Below are the code and all the weights of a small trained network. Each question names an input and a class and asks about switching units off, where a switched-off unit gives its printed mean instead of its output.

import numpy as np


def w(rows, s, z=0):
    codes = np.array(rows[::2]) - 128.0
    scale = np.full(codes.shape[1], s)
    scale[-1] = z or s
    return codes * scale


def f(y):
    return np.maximum(y, 0)


def log_softmax(a):
    a = a - a.max(-1, keepdims=True)
    return a - np.log(np.exp(a).sum(-1, keepdims=True))


def net(x, mask):
    res = np.array(x, float).reshape(1, 7) / 4 @ E
    y = f(res @ A[0][:, :-1].T + A[0][:, -1])
    res = res + np.where(mask, y, B[0][:, -1]) @ B[0][:, :-1]
    return log_softmax(res[-1] @ U[:, :-1].T + U[:, -1])


A, B = {}, {}
E = w([
[135,190,13,107,215,157],'x0',
[156,105,129,142,151,141],'x1',
[132,137,134,130,126,134],'x2',
[160,146,133,148,124,155],'x3',
[118,155,128,125,103,126],'x4',
[134,182,139,248,173,42],'x5',
[226,155,122,43,109,44],'x6',
],0.012)
A[0] = w([
[154,108,217,166,125,89,118],'neuron 1',
[52,121,149,155,147,202,70],'neuron 2',
[226,160,164,61,157,68,54],'neuron 3',
[76,134,155,61,150,133,144],'neuron 4',
[148,46,185,118,38,119,137],'neuron 5',
[105,82,182,148,75,104,71],'neuron 6',
[99,115,102,144,139,145,3],'neuron 7',
[108,125,125,176,147,98,39],'neuron 8',
[115,143,48,57,153,172,146],'neuron 9',
[168,101,105,85,101,212,91],'neuron 10',
[113,76,167,148,169,149,100],'neuron 11',
[139,79,160,153,84,108,85],'neuron 12',
[124,173,149,202,168,47,149],'neuron 13',
[140,155,128,190,151,31,132],'neuron 14',
[164,108,197,142,90,127,70],'neuron 15',
[143,175,74,122,218,117,105],'neuron 16',
[205,124,116,38,128,80,27],'neuron 17',
[120,94,145,6,107,218,147],'neuron 18',
[135,150,54,150,136,119,175],'neuron 19',
[191,146,136,113,125,53,54],'neuron 20',
[56,135,133,206,154,173,84],'neuron 21',
[129,69,130,72,74,172,119],'neuron 22',
[145,124,31,136,136,134,83],'neuron 23',
[120,144,95,99,182,143,96],'neuron 24',
],0.013,0.0023)
B[0] = w([
[111,195,176,117,156,83,206],'neuron 1',
[77,109,36,13,55,165,230],'neuron 2',
[99,97,109,39,60,170,228],'neuron 3',
[148,114,152,145,116,134,167],'neuron 4',
[101,190,131,119,220,78,240],'neuron 5',
[116,157,116,88,140,87,207],'neuron 6',
[130,144,92,98,118,144,161],'neuron 7',
[163,120,136,173,86,149,175],'neuron 8',
[148,191,179,139,163,118,220],'neuron 9',
[121,77,139,185,168,115,199],'neuron 10',
[148,152,120,80,74,107,176],'neuron 11',
[106,164,135,49,212,111,188],'neuron 12',
[147,94,199,254,126,166,246],'neuron 13',
[198,63,163,237,107,135,236],'neuron 14',
[88,172,82,85,146,88,194],'neuron 15',
[115,142,130,86,215,157,240],'neuron 16',
[121,94,84,81,49,114,216],'neuron 17',
[197,94,209,243,89,169,250],'neuron 18',
[79,169,189,124,171,97,200],'neuron 19',
[137,77,50,48,104,175,205],'neuron 20',
[124,87,42,77,80,117,241],'neuron 21',
[139,112,195,202,157,146,214],'neuron 22',
[100,188,157,95,166,117,195],'neuron 23',
[109,199,125,118,140,97,187],'neuron 24',
],0.0086,0.015)
U = w([
[218,66,177,191,118,136,254],'0',
[169,254,133,58,207,70,56],'1',
[180,37,5,17,25,148,78],'2',
],0.0092,0.003)

Each question gives the input, the list of numbers given to net, and the class t.
The units are the neurons (one row each of A and B). Each row of codes is followed by its name. A weight is (code - 128) times the scale printed after its matrix; where a second scale follows, it is the last column's (A, B and U).
mask holds one flag per neuron, in row order. A switched-off neuron (its flag False) gives its mean, the last column of its row in B, instead of its output. The means were averaged over made-up inputs and are rounded, as every weight is.
A unit's drop is (log p(t) with every unit on - log p(t) with that unit switched off) / (log p(t) with every unit on - log p(t) with every unit switched off).
The circuit of an input: a set's keep is (log p(t) with only the set's units on - log p(t) with every unit switched off) / (log p(t) with every unit on - log p(t) with every unit switched off). Starting from the 12 units with the biggest drops (on a tie, the unit counted first), units are removed one at a time, each time the one whose removal leaves the highest keep (on an exact tie, the one counted first), for as long as the keep stays at least 0.8.
circuit, biggest first: the units of the circuit, biggest drop first
most important unit: the unit with the biggest drop
top k neurons: the k neurons with the biggest drops, biggest first
drop when u is switched off: that unit's drop, to one decimal
input [-1,6,-3,5,6,-6,4], class 0: most important unit	neuron 18
input [-4,1,0,7,-4,-5,-6], class 2: top 3 neurons	[neuron 2; neuron 13; neuron 14]
input [2,2,5,0,-3,-3,-4], class 2: top 2 neurons	[neuron 2; neuron 13]
input [8,-7,8,-6,-6,-7,7], class 1: top 3 neurons	[neuron 9; neuron 24; neuron 14]
input [-4,6,-5,0,-8,2,6], class 2: top 2 neurons	[neuron 3; neuron 20]
input [-2,0,0,-7,0,3,-4], class 2: top 2 neurons	[neuron 18; neuron 21]
input [3,4,-6,-4,-4,4,5], class 2: top 4 neurons	[neuron 3; neuron 20; neuron 18; neuron 17]
input [-4,-5,8,-1,8,-4,4], class 0: top 2 neurons	[neuron 18; neuron 2]
input [7,6,5,8,-4,8,-3], class 0: top 2 neurons	[neuron 13; neuron 14]
input [8,-2,-2,-1,4,-7,-1], class 1: top 2 neurons	[neuron 9; neuron 14]
input [-5,1,5,-7,1,-6,6], class 0: top 4 neurons	[neuron 18; neuron 22; neuron 2; neuron 21]
input [7,-2,0,-2,-1,8,4], class 0: top 2 neurons	[neuron 14; neuron 13]
input [-7,1,1,6,-6,4,7], class 1: top 2 neurons	[neuron 1; neuron 5]
input [5,8,4,-3,-3,7,-6], class 0: most important unit	neuron 13
input [-3,4,7,4,-2,-2,5], class 2: top 2 neurons	[neuron 3; neuron 17]
input [-8,-4,7,-6,-5,-3,8], class 1: top 2 neurons	[neuron 5; neuron 1]
input [-4,-1,1,-5,1,-7,2], class 0: drop when neuron 18 is switched off	0.4
input [-6,3,5,-7,-7,-3,5], class 1: drop when neuron 5 is switched off	1.8
input [8,4,-1,-3,-5,-6,2], class 1: drop when neuron 23 is switched off	0.3
input [-5,1,7,-2,-6,4,-5], class 1: circuit, biggest first	[neuron 18]
input [-6,-3,-4,-6,-1,4,1], class 1: drop when neuron 18 is switched off	0.1
